Each row has two labels, one from each of two sets.
+0.06 -2.47 -0.45 -6.60 +0.11 +1.51 +0.54 +2.40 +3.54 -0.30 -3.06 -4.44
 -1.37 -0.55 -0.26 -1.37 +2.11 +0.44 +1.44 -1.15 -1.27 -0.21 +3.38 +0.50
 +5.22 +0.24 +3.19 -1.44 -0.03 -0.49 +3.97 -0.97 +0.00 -2.80 -2.35 +1.19
 -1.75 | <63> [8]
+0.45 -2.95 +1.26 -3.55 -1.35 +2.52 +0.22 +2.32 +3.54 -0.16 -2.94 -1.53
 -0.80 +0.04 +0.34 -0.13 +0.59 +0.04 +2.10 +1.59 +0.14 +0.30 -3.33 +0.58
 +1.47 +0.66 +2.92 -4.37 -1.23 -0.46 -2.14 -0.72 -2.42 -1.25 -1.22 +1.24
 -0.66 | <64> [8]
+0.14 -2.21 -0.21 -3.40 -0.72 +1.13 +0.04 +1.53 +3.64 +0.12 -3.44 -2.23
 -2.01 -0.38 -0.34 -0.61 +0.96 -0.30 +1.98 -0.66 +0.10 +0.01 +1.90 +1.67
 +4.54 +0.36 +2.95 -0.79 -0.49 -2.12 +2.34 -0.81 -0.74 -1.45 -2.50 +1.10
 -1.04 | <63> [8]
+0.36 -2.44 -0.14 -6.00 -0.04 +0.73 -0.03 +0.78 +4.68 +0.58 -4.45 -4.97
 -2.07 -0.99 +0.86 -0.65 +1.52 +0.99 -0.09 -0.49 -1.38 -0.13 +3.76 +0.52
 +4.90 -0.83 +1.20 -0.44 -0.59 -1.24 +4.02 -0.56 -0.74 -3.47 -1.35 -0.23
 -1.38 | <63> [13]
+0.02 -2.05 +1.11 -6.30 -0.41 -0.15 -0.42 +2.37 +2.59 -1.03 -6.10 -1.83
 -2.51 -0.72 +0.35 -0.57 +2.87 +0.20 +0.72 -1.37 -0.39 +0.00 +3.27 +1.24
 +6.55 -1.48 +3.03 -0.20 -0.49 -1.72 +4.93 -0.65 +3.05 -3.08 -1.72 +1.03
 -0.94 | <63> [13]
-0.68 -2.18 +0.00 -5.61 -0.14 +1.31 +0.08 +1.08 +3.59 +0.09 -4.76 -3.20
 -1.72 -1.46 -0.19 -1.76 +1.26 +0.15 +1.80 -0.53 -0.37 +0.71 +1.88 -0.17
 +6.30 +0.27 +1.09 -0.82 -0.55 -0.54 +3.92 -0.89 -0.07 -2.44 -2.05 +0.87
 -0.90 | <63> [13]
-0.50 -2.57 +1.48 -6.24 -0.36 +0.29 -0.08 +2.90 +3.42 -0.56 -5.85 -2.68
 -3.23 -0.73 +0.09 -1.33 +2.57 +0.34 +0.97 +1.39 -0.54 -0.10 +2.35 +1.98
 +5.81 -0.82 +3.49 -0.24 -0.50 -1.02 +2.47 -1.37 +0.14 -2.56 -1.90 +0.49
 -1.57 | <63> [13]
+0.38 -1.02 +0.11 -4.24 -0.45 +1.49 -0.23 +1.60 +3.56 +0.46 -3.76 -3.71
 -1.58 -1.21 +0.97 -1.50 +1.83 +0.17 +1.91 -0.84 -0.95 +0.37 +3.02 +0.55
 +4.29 -0.34 +3.56 +0.10 +0.11 -1.12 +3.64 -0.81 +0.01 -2.66 -2.17 +1.32
 -1.57 | <63> [13]
+0.31 -2.76 -0.23 -6.28 -0.56 +0.83 +0.32 +1.43 +3.63 -0.38 -2.99 -0.49
 -1.44 -0.32 -0.24 +0.27 +1.32 +0.46 +0.34 +0.10 -0.37 -0.19 +2.12 +0.23
 +4.32 -0.15 +3.14 -0.67 -0.77 -0.55 +2.85 -1.22 -0.28 -2.65 -0.94 +0.56
 -1.79 | <63> [13]
+0.35 -3.41 -0.27 -2.36 -1.94 +3.28 +0.92 +0.56 +5.49 +0.04 -5.04 -6.75
 -2.01 -0.46 +1.09 -1.13 +0.62 -0.30 +1.27 +2.02 -0.67 +0.15 -4.51 -0.40
 +0.95 -0.93 +0.35 -2.49 +0.50 +0.12 -2.46 +1.33 -5.49 -2.32 -0.30 +0.10
 -0.26 | <64> [13]
+0.47 -2.67 -0.13 -3.64 -0.94 +2.93 +0.55 +0.64 +4.47 +0.45 -1.85 -4.28
 -1.12 -0.17 -0.58 -1.14 +0.32 +0.19 +2.31 +1.58 -0.64 +0.56 -2.00 +0.08
 +1.31 +0.51 +2.98 -2.69 -0.03 +0.11 -1.05 -0.32 -4.56 -0.75 -1.23 +4.13
 -1.30 | <64> [8]
+0.43 -3.29 +1.53 -4.01 -1.00 +1.71 +0.81 +2.31 +2.66 -0.78 -5.43 -1.48
 -1.93 -0.34 -1.12 +0.37 +0.53 -0.18 +0.62 +0.49 -0.45 +0.29 -1.67 +0.90
 +2.57 +0.28 +2.05 -1.87 -0.30 +0.04 -1.09 -0.86 -2.54 -0.86 -2.06 +2.03
 -1.10 | <64> [13]
+0.21 -2.60 +1.71 -1.91 -1.39 +2.60 +1.10 +1.31 +2.09 -0.31 -1.88 -1.51
 -1.46 +0.65 +0.07 -0.88 -0.35 -0.91 +3.44 +0.40 -0.29 +0.45 -1.29 +0.14
 +1.23 +1.53 +4.04 -1.84 -0.22 +0.40 -0.60 -0.24 -4.32 -0.09 -1.26 +1.26
 -0.89 | <64> [8]
